Below is a small trained network, with its code and all its weights. Each question gives an input and a class and asks what happens when units are switched off, that is, made to give their printed mean instead of their output.

import numpy as np


def w(rows, s, z=0):
    codes = np.array(rows[::2]) - 128.0
    scale = np.full(codes.shape[1], s)
    scale[-1] = z or s
    return codes * scale


def f(y):
    return np.maximum(y, 0)


def log_softmax(a):
    a = a - a.max(-1, keepdims=True)
    return a - np.log(np.exp(a).sum(-1, keepdims=True))


def net(x, mask):
    res = np.array(x, float).reshape(1, 4) / 4 @ E
    y = f(res @ A[0][:, :-1].T + A[0][:, -1])
    res = res + np.where(mask, y, B[0][:, -1]) @ B[0][:, :-1]
    return log_softmax(res[-1] @ U[:, :-1].T + U[:, -1])


A, B = {}, {}
E = w([
[50,104,117,112,129,51,204,140,86,169,140],'x0',
[141,101,139,158,95,248,170,149,103,202,155],'x1',
[154,90,143,76,167,133,118,206,108,182,51],'x2',
[142,81,167,125,152,149,135,126,153,128,168],'x3',
],0.016)
A[0] = w([
[171,58,79,86,185,212,146,202,53,223,46,1],'neuron 1',
[57,58,149,64,145,36,193,90,93,148,107,182],'neuron 2',
[172,89,163,112,103,78,36,90,134,132,63,164],'neuron 3',
[16,130,88,106,128,162,203,107,134,200,139,53],'neuron 4',
[189,134,121,90,139,101,94,200,155,170,109,98],'neuron 5',
[118,144,217,44,203,3,126,239,121,181,65,52],'neuron 6',
],0.0079,0.004)
B[0] = w([
[82,195,124,191,198,82,40,115,111,98,123,252],'neuron 1',
[31,190,77,210,80,107,130,164,167,160,135,242],'neuron 2',
[192,97,162,151,117,110,88,164,29,4,100,191],'neuron 3',
[146,65,124,53,121,111,214,156,108,164,202,205],'neuron 4',
[128,102,182,53,104,90,75,202,66,116,39,183],'neuron 5',
[135,179,230,141,46,161,75,158,121,180,145,247],'neuron 6',
],0.011,0.015)
U = w([
[157,152,125,160,214,98,65,91,121,71,123,253],'0',
[146,160,160,180,5,247,111,161,157,211,131,198],'1',
[19,127,99,180,165,67,116,171,154,146,136,116],'2',
[109,23,69,74,104,125,190,171,82,200,177,40],'3',
[152,69,186,2,92,132,106,187,98,100,76,7],'4',
],0.0078,0.0043)

Each question gives the input, the list of numbers given to net, and the class t.
The units are the neurons (one row each of A and B). Each row of codes is followed by its name. A weight is (code - 128) times the scale printed after its matrix; where a second scale follows, it is the last column's (A, B and U).
mask holds one flag per neuron, in row order. A switched-off neuron (its flag False) gives its mean, the last column of its row in B, instead of its output. The means were averaged over made-up inputs and are rounded, as every weight is.
A unit's drop is (log p(t) with every unit on - log p(t) with that unit switched off) / (log p(t) with every unit on - log p(t) with every unit switched off).
The circuit of an input: a set's keep is (log p(t) with only the set's units on - log p(t) with every unit switched off) / (log p(t) with every unit on - log p(t) with every unit switched off). Starting from all 6 units, units are removed one at a time, each time the one whose removal leaves the highest keep (on an exact tie, the one counted first), for as long as the keep stays at least 0.8.
units of the circuit, in order: the units of the circuit, biggest drop first
k most important neurons: the k neurons with the biggest drops, biggest first
drop of u: that unit's drop, to one decimal
input [4,-5,1,-6], class 1: units of the circuit, in order -> neuron 6
input [5,-2,1,1], class 1: 2 most important neurons -> neuron 6; neuron 1
input [-3,0,4,-4], class 4: 2 most important neurons -> neuron 5; neuron 2
input [3,-4,1,0], class 1: units of the circuit, in order -> neuron 6; neuron 1
input [-1,1,6,2], class 0: 3 most important neurons -> neuron 1; neuron 4; neuron 2
input [-7,0,5,1], class 4: 3 most important neurons -> neuron 5; neuron 2; neuron 3
input [1,8,-3,5], class 3: 3 most important neurons -> neuron 6; neuron 4; neuron 2
input [4,-8,7,2], class 1: 2 most important neurons -> neuron 6; neuron 2
input [-4,1,8,-1], class 0: 2 most important neurons -> neuron 1; neuron 4
input [8,2,0,-6], class 3: 2 most important neurons -> neuron 4; neuron 1
input [-2,1,6,-4], class 0: 2 most important neurons -> neuron 1; neuron 4
input [-5,-1,6,-6], class 4: 3 most important neurons -> neuron 5; neuron 2; neuron 6
input [-2,0,-4,-7], class 0: 2 most important neurons -> neuron 6; neuron 2
input [-6,7,5,3], class 0: units of the circuit, in order -> neuron 1
input [3,1,-4,-4], class 3: units of the circuit, in order -> neuron 1; neuron 6
input [2,7,7,-7], class 2: drop of neuron 1 -> 1.7
input [3,0,6,3], class 1: drop of neuron 6 -> 4.0
input [5,2,-4,-8], class 3: drop of neuron 2 -> 0.0
